(in the rows, 128 means zero)
Each row has a class, written as a number after it.
[179  89 117  84 126  70 157 143 154 110 151 110 132 172 115 117  52  91
 142 122 125 120 130 139 136 120 113 141 111 154 134 111 157 103 170 133
 155 157 122 170 178 179 149  86  89 165 149 158 103 126]
6
[179 138 101 145 157 157  92 108 106 137 127 126 129 113 121 147 141  83
 134 151 137 125 131 137 150 142 174 114 150 138 126 138 106 135 125 131
 131  97 132 103 122 135 106 165 128  98 113 110 102 133]
6
[ 66 140 148 159 132 137 132 150 166 119 159 154 130 103 132 158 136 189
  99 130 142 141 123 118 112 127 104 122 150 153 141 137 129 128 130 146
 108 115 147 113  89 129 141 115 137 122 109 108 177 136]
3
[ 58 116 172  95  79  94 113 128 136 106 150  97 143  73 113  94 165 127
 120 133 100 164 125 146 103  98 109 183 143 145 152 127 116 138  97 103
 136 153 110 145  91 157 171 130 102 135 127 102 128 161]
3
[180 147 104 116 151 146 126 114 165 120 145 156 126 136 116 147 100 100
 136 150 141 123 111 127 146 112 121 110 115 126 133 137 122 123 170 136
 135 121 143 125 127 165 125 123 126 156 134 132 130  98]
6
[164 125 135 142 152 141 136 129  60 129 134 107 140  87 132 161 120 108
 111 146 159 126 113 126 127 172 165 124 152 134 126 125 117 134  97 127
 130 100 106 106 130  95 121 152 121  87 117 110 106 175]
6
[125  92  94 162 157 112 145 156 151 136 143 133 111 198 135 161 104 159
 119 103 126 101 159 127 134 152 139 113 150 190 101 119 157 104 163 178
 115 122 134 134 170  94  92  77 119 121 120 152 132 141]
5
[ 56  98 145 114 105 107 125 127 114 138  86 106 128 136 149  95 186 159
  95 115  82 131 150 126 115 129  95 130 116 108 134 137 122 131 118 101
 113 126  91 139 130 114 110 101 148 123 121 115 123 151]
6
[116 137 124 159 134 142 124 149 192 103 221 154 131 113 122 168 155 186
 114 123 112 163 117 112 112 140 132 118 135 199 107 119 102  94 114 138
 107 115 163  96 123 122 168 114 136 148 123 122 175 116]
3
[ 55 119 175 139 116 112 135 140 117 109 167 123 150  61 134 130 156 173
 106 128 122 141 127 121 102 148 112 154 154 150 127 123 121 137  96 131
 122 125 105 121  88  99 145 130 115 108 121 109 161 171]
5
[120 106 124 132 132 118 121 128 136 123 141 114 127 133 115 113 134 122
 130 117 116 122 138 141 129 126 133 136 140 155 128 131 128 135 146 142
 129 125 115 138 130 135 120 119 105 118 122 120 127 146]
5
[ 95 111 107 145 150  89 109 113  91 170  11 125 107 194 144 125 123 120
 123 118 126  62 205 137 146 134 129 121 135  74 125 156 182 146 176 143
 138 121 118 157 129  84  34  87 143  86 111 149 114 165]
5
[184 135 123 168 160 175 160 142  98 132 130 120 118 122 143 147  87 108
 128 132 175 135  87 125 144 139 132  92 137 124 148 123 121 154 145 150
 109  96 120 133 154 148 110 158 120 101 123 109 115 137]
4
[144 135 134 137 129  96 136 150 150 114 202 145 157 122 119 127  46 117
 159 120 141  98 147 128 126 132 122 140 124 147 132 124 151 110 153 152
 144 131 172 149 135 145 138 114  92 145 134 143 177 129]
2
[ 80 120 156 115 108  97  81 133 181 103 151 151 130  97 105 131 148 137
 115 135 108 146 145 138 113 113 122 149 141 155 142 134 106 127 130 106
 147 143 121 109  73 174 169 121 134 139 121 111 145 138]
6
[ 89  73 140 149 136  66 158 169 108 141 109 101 136 185 142 112  56 159
 118  86 141  74 176 133 124 157 106 135 141 142 133 129 186 128 165 166
 131 130 117 177 161 106 105  71  91  96 122 145 144 180]
5
[128 134 113 178 131 193 156 111  47 165  89 103 113 106 169 120 148 113
 142 145 113 114 135 114 142 140 124 109 139  68 135 131 123 157 106 123
  96  91 133 145 163  60  41 174 140  92 115 111 107 139]
2
[115 127 119 175 146 203 148 130  96 149  47 115  72 155 167 135 171 130
 106 132 111 147 105 115 144 106  93  71 125  68 154 135 103 175 172 131
  80 103  94 139 162 146  59 154 169 101 114 117  91 120]
4
[ 47 131 110 135 110 116 171 112 124 139 144 137 154 118 172 140 193 206
 117 143  87 121 172 102 114 144  81 168 133 128  91 122 167  83  61 108
 117 122 170 145 129   4  69  88 143 155 133 147 161 131]
3
[148 110 110 121 130 138 137 123 158 117 143 130 108 137 130 135 139 117
 129 146  96 146 116 124 136 116 116 124 129 143 126 113 116 120 138 117
 128 135 127 136 155 151 121 127 131 155 135 140 102 111]
6
[184 160  95 124 147 157  96  88 127 137  97 139 119 138 127 120 140  61
 162 158 106 126 137 129 165  91 124 107 106  80 130 141 113 148 181 122
 127 121 146 142 134 169  63 166 122 142 136 145 108  96]
4
[141 122 179  82 125  15  86 144 143  94 154 134 174 114  74 112  16  73
 149 123 191 108 168 164 113 112 143 178 130 157 151 144 166 134 159 124
 195 164 119 144  63 220 197 109  68 108 130 127 166 170]
4
[128 110 135 145 118 163 140 138 146 110 158 115 104 106 138 125 142 126
 117 138  94 170  88 123 126 121 102 112 132 133 151 111  85 139 133 118
 102 121 109 133 151 176 141 157 130 140 127 108 106 117]
6
[154 117 111 105 125 102 129 128 181 110 145 135 114 166 114 130 109 106
 146 128 101 141 122 135 135  95 106 134 121 150 124 115 132 113 166 126
 142 156 137 158 153 183 136 102 103 163 141 146 111 116]
1
[136  95 137 118 129  72 139 159  95 146  49  89 108 220 141 110  58 125
 115  77 136  90 157 135 122 130 105 103  99 101 149 137 164 132 196 146
 138 150 101 175 179 154 111  68 118 105 136 148 120 161]
0
[ 94 116 166 120 108  53 124 136  53 154  30 108 135 144 138  98  28  94
 137 116 169  67 183 147 123 130 119 157 126  49 165 150 189 162 150 126
 164 149 111 182 114 129 107  97 114  86 123 130 126 193]
2
[194 165 114 139 146 192 129 101  91 116 146 135 123  74 130 153 143  82
 138 164 128 154  77 112 139 132 136 105 124 106 132 123  75 138 127 123
 122 112 133 115 134 137 111 190 133 134 139 125 120 116]
0
[151 136  80 136 144 158 116 104 168 138  83 156  79 176 134 160 163 114
 131 146  87 145 133 117 146 100 113  99 123 117 119 132 114 120 170 129
 124 143 144 128 148 140  75 124 169 161 135 156 102  89]
0
[170 145  92 127 151 151 162 127 171 106 219 150 127 115 134 172 145 135
 131 145 106 158 100 111 127 136 131 119 135 187  97 105 113  86 128 145
 113 131 154 111 158 106 112 139 118 168 141 161 133  96]
7
[132 128 114 121 118 121 115 100  73 150  53 120 112 136 133 130 132  80
 141 143 130 108 161 144 139 123 145 153 146  93 134 142 149 142 111 113
 144 131 120 138 123  93  93 126 144 108 122 125  92 159]
2
[135 134 159 142 141 123 135 134 101 111 155 126 146  76 127 140 102 126
 124 134 150 121 112 122 121 153 131 133 138 124 130 126 124 145 126 138
 134 114 118 129 109 123 138 140 103 104 126 120 152 166]
5
[ 93 112 151  91  97  74 153 122  74 121 166  93 162  80 122 121 149 125
 122 126 137 126 132 143  96 145 146 189 157 173 121 118 146 107  55 124
 149 136 106 123 111  72 150 113 111 118 130 115 122 193]
2
[ 99 138 158 133 115 155 145 108  70 123 151 119 163  37 149 130 167 140
 115 166 120 133 116 113 117 159 117 151 143 100 127 128 108 131  57 101
 122 105 118 121  96  66 115 169 130 113 125 104 135 152]
6
[ 96 126 149 121 119 125 138 122 119 107 170 121 143  72 127 127 169 151
 117 136 108 142 114 121 109 130 113 150 139 150 117 120 115 130 106 126
 126 126 108 126 106 100 133 132 114 129 131 114 142 153]
5
[122 133 135 176 137 146 131 146 134 124 150 151 121 100 140 153 103 146
 117 131 147 138 119 124 124 144 134 120 153 136 147 128 115 143 123 131
 118 119 139 114 114 135 134 148 127 101 112 114 147 132]
7
[132 119 115 144 140  95 152 118  80 156  73 140 147 136 156 148  67 124
 131 154 159  64 177 122 144 166 122 149 140  87 118 136 182 121 106 123
 151 122 147 156 134  55  66 106 129 104 126 146 122 156]
6
[ 52  94 178 128 107  47 147 175 141 127 120 111 142 168 143 108  77 195
  97  74 126 102 163 127  92 144  81 136 112 131 148 134 164 114 154 143
 137 151 119 168 131 133 140  55 119 124 132 136 178 164]
0
[112 143  99 148 124 168 140 106 173 120 167 167 111 106 152 156 188 151
 126 157  83 162 120 110 132 116 105 131 143 144 112 119 103 107 105 112
 111 132 159 118 123  98  93 148 149 161 127 141 133  90]
7
[ 83 105 123 125 114  83 158 144 145 138 152 118 141 157 145 107 116 158
 124 110 113 108 163 133 121 123 106 141 135 153 124 125 159 106 135 148
 122 143 137 155 148 105 103 102 107 132 125 145 140 135]
7
[ 67 135 171 111 104 101 126 139 134 118 138 119 145  91 122 105 119 148
 118 127 131 129 126 134 108  99  90 152 129 111 163 141 137 148 138 125
 130 139 124 149  89 164 151 114 110 125 122 107 157 153]
3
[ 64 132 136 126 108 121  78 127 219 106 168 159 127 114 123 128 189 165
 116 133  58 158 142 120 112  97  84 117 123 145 126 136  84 118 153 116
 112 132 149 107  82 178 140 127 142 160 124 119 170  99]
6
[140 133 125  98 128  65  95 123 144 126 113 138 140 162 103 123 103 116
 132 111 135 103 162 141 124 117 134 140 113 135 123 144 147 109 157 131
 159 149 135 132 106 152 136  83 123 134 140 141 152 145]
0
[161 104 157 117 140  41 101 168 113 112 136 119 149 139  89 136  21  86
 127 103 209 115 144 165 124 146 179 148 153 180 154 134 152 139 149 149
 173 145 107 129 105 203 199  99  89  85 120 126 129 189]
4
[101 151 142 104 113 137 114  93 126 115 156 134 144  67 122 135 208 127
 121 158  95 158 120 122 114 113 119 158 136 138 116 131  94 117  90 110
 138 138 126 108  83 110 120 155 142 145 135 125 138 128]
0
[104 136 168 137 128 110  87 149 128 115 117 125 133  96 110 124 111 117
 109 118 175 137 124 150 118 116 135 129 151 140 172 147 117 170 153 136
 133 124  94 117  70 202 162 138 116  85 109  87 147 172]
4
[ 68 144 158 130 117 134 108 122 119 116 102 132 128  89 143 127 176 140
 116 144  96 144 142 115 116 112  89 123 121  81 140 137 111 152 148 111
 121 128 107 135  93 140  90 152 142 127 125 128 142 142]
4
[191 132 108 153 147 168 168 131  93 132 144 109 117 140 157 130 111 116
 131 125 125 140  93 120 137 138 128  96 116 114 134 115 119 130 135 131
 101 110 123 143 187 120 105 151 113 117 132 126 109 116]
7
[134 124 114 117 124 150 155 101 110 134 123 104 124 127 131 118 176 118
 124 136 129 143  99 139 134 107 113 138 138 140 126 132 124 130 108 125
 121 121 106 138 142 120 113 135 124 115 123 101  90 138]
1
[120 124 139 136 140  96 103 143 142 129  93 147 113 148 118 156  96 125
 116 116 142 118 151 137 125 132 130 123 140 139 144 143 132 129 156 137
 147 143 129 126 107 151 130 105 138 110 120 135 138 145]
0
[145 115 104 146 142 132 145 127 120 131 116 134 109 148 136 163 128 124
 124 132 138 134 128 127 132 141 141 122 155 163 127 122 125 115 118 137
 135 129 131 127 148 107 112 120 141 121 126 135 111 135]
0
[176 114 121 135 130 161 137 131 161  96 196 121 105 113 113 126 138 100
 135 133 104 176  74 131 131 108 135 123 135 177 129 104  81 134 141 129
 117 132 114 125 160 182 173 149 107 150 131 117 106 115]
5
[107 139  83 113 115 151 173  87 143 134 177 150 137 112 140 153 217 149
 134 164 102 139 137 121 122 114 118 175 155 176  81 122 142  77  48 120
 130 127 157 106 122  21  97 111 156 174 133 136 126 110]
2
[ 97 132 104 144 149 135 130 109 132 153  39 149  95 192 150 154 160 148
 118 131 113 104 157 121 144 112  92 101 131  86 121 147 157 135 167 134
 114 123 122 141 138 109  52  95 166 110 114 137 113 133]
1
[122 120 153 208 158 139 123 165  75 141 101 126 120 102 140 167  75 133
 107 122 194 122 129 131 125 176 158 106 171 125 154 133 128 168 114 144
 118  94 121 116 106 119 121 151 129  47 107  99 143 187]
4
[144 144 126 155 152 192 128 110  83 131 105 122 112  88 152 162 165 120
 113 162 114 144 106 110 136 147 127  93 134  85 137 128  91 150 126 115
 106  96 109 111 130 114  83 178 156 104 118 113 106 131]
6
[108 112 154 135 132  68 113 161 138 132 106 123 131 167 119 122  53 130
 124  91 154  96 160 137 121 132 119 111 123 131 153 145 150 136 193 164
 143 141 129 152 129 175 127  93 104 105 125 138 157 156]
0
[131 143 136 154 171  95 110 148 127 129 135 170 139 117 116 205  94 152
 112 121 175 103 155 122 121 172 164 119 158 171 116 138 138 110 134 161
 151 117 151  87  87  96 127 104 146  97 118 141 171 162]
0
[126 118 137 133 140  92 117 148 116 141  71 122 125 176 142 125  80 136
 109 106 131  91 160 127 129 145 113 103 106  84 141 143 159 132 180 132
 126 126 110 148 141 142  99  85 131 107 125 132 134 151]
6
[ 68  96 101 144 124 135 142 138 185 118 166 150 111 141 144 172 199 187
  97 135  82 155 140 115 115 145 118 139 167 206  99 113 118  81  89 125
 111 128 134 104 131  77 118  97 163 155 118 134 121 121]
6
[145 107 143  91 124  54 161 136  75 127 130  95 171 133 114 104  55  94
 137 123 196  92 144 156 126 130 138 173 144 145 137 129 184 126 113 139
 168 137 107 165 122 128 141  99  79 107 134 124 119 191]
4
[ 98 142 159 131 107 113 117 127 134 115 146 138 150  75 127 124 103 130
 133 149 132 133 126 124 121 120 104 152 130 106 150 134 130 142 122 114
 134 136 154 148  95 143 144 139 109 134 127 119 157 141]
3
[  9  92 154 165 115 114 135 170 162 132 131 130 119 140 159 126 155 217
  87 104  81 119 164 111 107 144  76 112 145 143 138 129 132 122 144 139
  88 124 120 136 131 108  95  99 147 118 108 123 158 142]
6
[ 31 123 137 126 107 136 154 123 147 114 216 144 154  62 150 155 208 214
  95 152  80 145 145  96 104 154  88 157 154 182  99 116 109  78  70 122
  98 124 131 101  90  51 113 116 154 151 126 121 176 129]
6
[117 112 105 152 140 162 110 130 177 125 124 146  86 146 133 169 189 146
 104 135  89 164 123 123 133 130 131 103 150 166 122 123  90 120 129 119
 106 118 125  98 133 134 119 128 171 138 113 125 105 111]
6
[ 45 118 127 208 128 182 166 154 157 130 164 151 120 111 178 144 154 217
 111 127  91 121 129  91 126 156  68 106 139 124 118 119 119 129 124 153
  74  99 154 146 147  68  68 128 140 130 117 129 176 114]
5
[ 48 135 122 163 109 162 134 111 139 141 141 140 132  96 165 120 213 174
 113 142  82 138 145 113 122 122 100 135 151 122 126 133 113 128  97 119
  95 115 151 122 111  69  73 157 144 128 113 116 148 113]
7
[ 94 133 140 181 136 189 162 145 150 120 168 145 126  85 156 162 156 186
 100 141 132 150  96 105 117 152 101 103 151 146 133 128  99 130  96 133
  87  96 129 108 123  95 120 145 148 114 111  95 151 117]
6
[134 126 157 169 153 147 128 176 125 124 137 121 108 124 123 159  63 143
 106 105 179 139  96 131 122 136 134  91 142 149 167 132 116 161 170 160
 109 106 123 124 127 183 163 127 118  87 106  97 149 156]
3
[126 147 111 187 165 185 122 154 198 121 139 176  85 154 141 176 124 168
 109 128 122 151 104 104 135 119  98  58 124 137 140 130  98 142 196 156
  85 107 146 115 135 178 104 137 159 141 121 130 159  92]
4
[142 116 109 110 129 112 176 123 160 105 233 135 156  96 112 131 132 134
 130 138 147 140  98 134 121 135 134 170 155 224 101 108 141  89  80 144
 132 134 133 122 129  94 165 102  91 157 138 125 146 136]
5
[106 133 133  91 113  90 163 118 123 109 182 135 175  91 135 128 130 137
 138 150 126 124 142 119 117 135 104 177 130 150  98 118 154  92  93 127
 150 141 135 150 115  83 111 113 104 167 149 154 145 145]
4
[116 150 127 202 143 194 135 123  69 155  79 139 110 111 174 154 148 151
 120 134 125 121 130 102 128 158 120  91 130  64 134 139 117 154 109 116
  94  82 140 118 134  61  69 155 170  85 113 101 145 137]
2
[168 116 113  65 114  75 137 105 138 105 202 112 163 109  95  95 147  87
 150 127 123 137 123 151 125 116 149 190 126 192  99 117 140  88  89 112
 164 142 118 134 124 120 175  97  84 162 148 129 119 145]
5
[ 37  98 140 191 135 118 167 161 127 146 134 132 131 135 169 135 120 213
 105 106 113  96 163 108 118 165  85 118 146 131 125 127 151 128 127 155
  96 111 137 153 142  59  76 100 131 101 112 129 167 152]
5
[125 138 128 101 138 120 105  97 105 140  41 127 113 135 136 127 145 103
 128 151  94 103 155 118 138 111  99 115 100  41 134 146 139 150 179 106
 138 127 112 147 120 135  56 127 148 130 132 151 105 133]
6
[114 109 138 143 136 100 108 152 124 129  73 127 105 162 128 134  93 115
 118 115 137 126 146 138 132 115 118 111 132 116 151 134 139 151 177 134
 132 139 109 147 125 175 120 114 128 103 122 130 116 154]
4
[134 114  98 126 134 130 148 118 134 134 108 138 116 150 151 141 128 124
 128 152  97 117 142 116 145 128 101 128 126 112 119 119 141 114 137 117
 127 133 138 149 162 110  80 116 141 153 134 151 103 115]
6
[ 48 138 104 124 108 131 142 117 212 122 165 178 115 142 138 155 199 193
 119 136  77 140 154 108 113 100  77 145 136 165 104 131 138  85 127 134
 109 144 156 112 104  86  98  78 170 188 131 146 170  95]
2
[150 145 136 145 162 105 113 135  90 124 117 147 146 108 125 166  78 114
 126 136 178 109 141 128 131 157 154 125 141 124 124 132 147 138 138 144
 147 116 130 118 100 126 108 131 115  94 125 141 145 168]
4
[ 79  86 135 160 134  70 175 175 161 121 169 145 139 151 144 153  65 193
 112 105 142  99 159 118 115 172 101 142 152 181 115 114 173 100 127 159
 132 138 144 155 147  85 129  66 112 130 127 152 169 159]
5
[202 142  89 118 160 132 103 121 162 117 145 144 101 181 107 170 129 103
 134 129 115 144 127 131 142 110 163 107 114 165 100 124 128 101 175 144
 133 129 151 107 153 158 139  99 135 152 134 155 121 109]
3
[139 127  95 111 155 108 130 105 137 126 137 152 124 141 120 167 170 129
 121 143 111 124 146 128 131 134 152 151 150 171  80 123 146  96 120 140
 145 131 131 106 120  74 106  95 140 146 130 159 114 142]
5
[171 150 119  90 139 102  67 116 157 120  92 144 105 162  78 134 103  59
 144 121 149 121 143 157 137  77 155 131 125 130 150 153 136 145 205 138
 156 141 115 111  90 215 149 102 128 134 125 123 124 135]
2
[112  90 145 123 121  78 126 162 166 101 159 117 124 157 103 134 102 134
 119  93 140 147 119 150 112 126 133 145 153 202 134 117 131 115 140 142
 137 149 103 132 133 184 191  89 101 116 119 119 122 164]
1
[127 122 105 146 131 161 157 118  85 149  71  96  96 171 167 128 166 138
 112 128  87 135 126 114 135 124 103  99 107  83 122 126 133 130 144 123
  91 113 120 156 189  89  60 121 147 125 127 135  97 129]
3
[144 103 138 132 124 123 132 143 141 112 138 111 106 152 117 119 105 111
 126 112 119 149  97 143 130 109 117 123 134 150 148 115 120 139 161 137
 121 141 103 149 159 198 153 127 108 121 123 112  99 141]
1
[154 178 102 161 145 252 106  73  83 154  63 140  73 108 150 150 213  83
 143 174  79 156 101 112 155  84 107  91 116  31 148 147  70 177 143 102
  88  96 119 106 120 136  49 197 183 117 121 107  95  89]
2
[ 94 130 110 157 142 126 101 133 147 132 124 151 118 142 136 160 193 166
 103 118 121 146 155 129 118 140 145 122 150 171 107 137 118 110 109 127
 117 115 123  90 100 102 118 107 170 111 112 125 140 138]
4
[173 133 112 100 145 109 138 112  99 112 169 128 157 108 118 154 139  94
 136 147 154 133 122 136 130 142 172 159 152 181  98 116 138 102  94 136
 159 120 125 114 121 105 131 129 110 135 136 142 113 157]
4
